Here is a tiny trained network, its code and every weight. The questions are about switching its units off for an input and a target symbol, where a switched-off unit gives its printed mean instead of its output.

import numpy as np


def w(rows, s, z=0):
    codes = np.array(rows[::2]) - 128.0
    scale = np.full(codes.shape[1], s)
    scale[-1] = z or s
    return codes * scale


def f(y):
    return y / 2 * (1 + np.tanh(0.7978845608 * (y + 0.044715 * y**3)))


def softmax(a):
    e = np.exp(a - a.max(-1, keepdims=True))
    return e / e.sum(-1, keepdims=True)


def log_softmax(a):
    a = a - a.max(-1, keepdims=True)
    return a - np.log(np.exp(a).sum(-1, keepdims=True))


def net(x, mask):
    ids = ['ΔΘΨΩαεζηλμξπστφ'.index(c) for c in x.split()]
    T = len(ids)
    res = E[ids] + P[:T]
    u = 0
    for l in range(3):
        q, k, v = (res @ M[l].T for M in (Q, K, V))
        z = softmax(np.where(np.tri(T) > 0, q @ k.T / 3**0.5, -1e9)) @ v
        res = res + np.where(mask[u], z, O[l][:, -1]) @ O[l][:, :-1]
        u += 1
        y = f(res @ A[l][:, :-1].T + A[l][:, -1])
        res = res + np.where(mask[u : u + 4], y, B[l][:, -1]) @ B[l][:, :-1]
        u += 4
    return log_softmax(res[-1] @ U[:, :-1].T + U[:, -1])


Q, K, V, O, A, B = {}, {}, {}, {}, {}, {}
E = w([
[79,145,71],'Δ',
[53,64,195],'Θ',
[135,122,211],'Ψ',
[129,132,196],'Ω',
[185,174,54],'α',
[139,192,100],'ε',
[111,150,76],'ζ',
[115,123,2],'η',
[139,87,70],'λ',
[54,69,113],'μ',
[116,51,126],'ξ',
[131,162,198],'π',
[107,145,152],'σ',
[130,75,198],'τ',
[194,83,138],'φ',
],0.018)
P = w([
[85,127,20],'0',
[167,98,109],'1',
[172,132,92],'2',
[148,114,90],'3',
[92,137,2],'4',
[190,162,102],'5',
[152,158,69],'6',
[149,135,95],'7',
],0.0095)
Q[0] = w([
[255,135,33],'0.h0',
[125,161,78],'0.h0',
[91,211,123],'0.h0',
],0.0057)
K[0] = w([
[90,138,2],'0.h0',
[187,197,146],'0.h0',
[125,151,83],'0.h0',
],0.0061)
V[0] = w([
[216,185,214],'0.h0',
[90,234,92],'0.h0',
[3,47,185],'0.h0',
],0.0072)
O[0] = w([
[37,136,1,3],'0.h0',
[151,158,148,132],'0.h0',
[157,245,87,91],'0.h0',
],0.0097,0.0028)
A[0] = w([
[199,2,104,5],'0.n0',
[158,202,149,100],'0.n1',
[42,64,81,115],'0.n2',
[82,214,91,134],'0.n3',
],0.009,0.0032)
B[0] = w([
[136,179,94,255],'0.n0',
[58,10,144,152],'0.n1',
[205,143,173,155],'0.n2',
[102,152,164,135],'0.n3',
],0.011,0.0035)
Q[1] = w([
[52,9,156],'1.h0',
[117,137,101],'1.h0',
[199,174,113],'1.h0',
],0.012)
K[1] = w([
[5,77,144],'1.h0',
[126,113,60],'1.h0',
[173,148,140],'1.h0',
],0.012)
V[1] = w([
[132,111,134],'1.h0',
[140,146,87],'1.h0',
[252,61,117],'1.h0',
],0.014)
O[1] = w([
[140,153,114,135],'1.h0',
[134,79,150,131],'1.h0',
[41,2,167,255],'1.h0',
],0.0069,0.0087)
A[1] = w([
[167,163,210,254],'1.n0',
[197,104,2,143],'1.n1',
[140,128,90,32],'1.n2',
[124,67,13,57],'1.n3',
],0.0085,0.0045)
B[1] = w([
[2,122,50,254],'1.n0',
[154,55,172,149],'1.n1',
[211,130,172,89],'1.n2',
[192,140,239,182],'1.n3',
],0.0093,0.0038)
Q[2] = w([
[89,119,254],'2.h0',
[152,103,133],'2.h0',
[8,111,122],'2.h0',
],0.015)
K[2] = w([
[131,95,141],'2.h0',
[107,98,141],'2.h0',
[129,244,139],'2.h0',
],0.011)
V[2] = w([
[81,98,152],'2.h0',
[2,47,190],'2.h0',
[141,185,116],'2.h0',
],0.0084)
O[2] = w([
[195,183,144,175],'2.h0',
[248,152,150,254],'2.h0',
[110,104,187,93],'2.h0',
],0.013,0.0093)
A[2] = w([
[128,158,100,21],'2.n0',
[223,129,254,206],'2.n1',
[126,120,231,7],'2.n2',
[158,96,77,53],'2.n3',
],0.011,0.0021)
B[2] = w([
[135,32,198,125],'2.n0',
[100,117,112,250],'2.n1',
[100,219,119,139],'2.n2',
[2,41,149,143],'2.n3',
],0.0095,0.025)
U = w([
[104,142,59,135],'Δ',
[69,155,169,199],'Θ',
[67,117,68,254],'Ψ',
[65,125,52,78],'Ω',
[104,140,99,47],'α',
[104,66,156,119],'ε',
[106,156,144,163],'ζ',
[105,151,130,123],'η',
[97,76,168,211],'λ',
[107,158,152,96],'μ',
[100,142,114,57],'ξ',
[3,100,48,112],'π',
[71,126,99,92],'σ',
[85,123,63,92],'τ',
[125,160,130,169],'φ',
],0.013,0.005)

Each question gives the input, a string of symbols that net reads in full, and the target symbol t.
The units are the heads (3 rows each of Q, K, V and O) and the neurons (one row each of A and B). Each row of codes is followed by its name. A weight is (code - 128) times the scale printed after its matrix; where a second scale follows, it is the last column's (O, A, B and U).
mask holds one flag per unit, layer by layer, with each layer's heads first. A switched-off unit (its flag False) gives its mean, the last column of its rows in O or B, instead of its output. The means were averaged over made-up inputs and are rounded, as every weight is.
A unit's drop is (log p(t) with every unit on - log p(t) with that unit switched off) / (log p(t) with every unit on - log p(t) with every unit switched off).
The circuit of an input: a set's keep is (log p(t) with only the set's units on - log p(t) with every unit switched off) / (log p(t) with every unit on - log p(t) with every unit switched off). Starting from the 12 units with the biggest drops (on a tie, the unit counted first), units are removed one at a time, each time the one whose removal leaves the highest keep (on an exact tie, the one counted first), for as long as the keep stays at least 0.8.
circuit, biggest first: the units of the circuit, biggest drop first
unit that matters most: the unit with the biggest drop
k most important neurons: the k neurons with the biggest drops, biggest first
k most important neurons of layer l: the k neurons of layer l with the biggest drops, biggest first
drop when u is switched off: that unit's drop, to one decimal
input π π ζ λ π φ Ψ Ω, target π: circuit, biggest first : 1.h0, 2.h0, 0.h0
input π Ψ Ψ σ σ σ, target π: circuit, biggest first : 2.h0, 1.h0, 0.h0
input π π π π φ ξ φ Θ, target π: circuit, biggest first : 1.h0, 2.h0, 0.h0
input π ξ φ Θ, target π: circuit, biggest first : 1.h0, 2.h0
input π Ψ π π μ μ φ ε, target π: circuit, biggest first : 1.h0, 2.h0
input π Θ Δ μ π Ψ, target π: circuit, biggest first : 1.h0, 2.h0, 1.n0
input λ π φ Ω α, target ε: most important neuron : 2.n3
input Θ α τ Ψ φ, target λ: 2 most important neurons : 2.n3, 1.n1
input π φ Ω μ Δ ε τ, target π: 2 most important neurons of layer 1 : 1.n3, 1.n0
input π Θ φ Ω φ ε, target π: 2 most important neurons of layer 0 : 0.n3, 0.n2
input π π ε φ φ, target λ: 2 most important neurons of layer 1 : 1.n1, 1.n3
input φ α Θ π φ, target ε: 2 most important neurons : 2.n3, 1.n1
input π Ψ ζ Θ α α π Ω, target π: 2 most important neurons of layer 0 : 0.n3, 0.n2
input π Ω Δ φ η Ψ, target π: drop when 2.h0 is switched off : 0.7
input π π ζ σ ζ π, target π: drop when 1.n0 is switched off : 0.3
input π π ζ τ Θ τ, target π: drop when 1.n1 is switched off : 0.0
input Θ λ π π Θ π λ, target λ: drop when 1.n1 is switched off : 0.1
input τ ξ σ φ ζ φ φ λ, target λ: unit that matters most : 2.n3
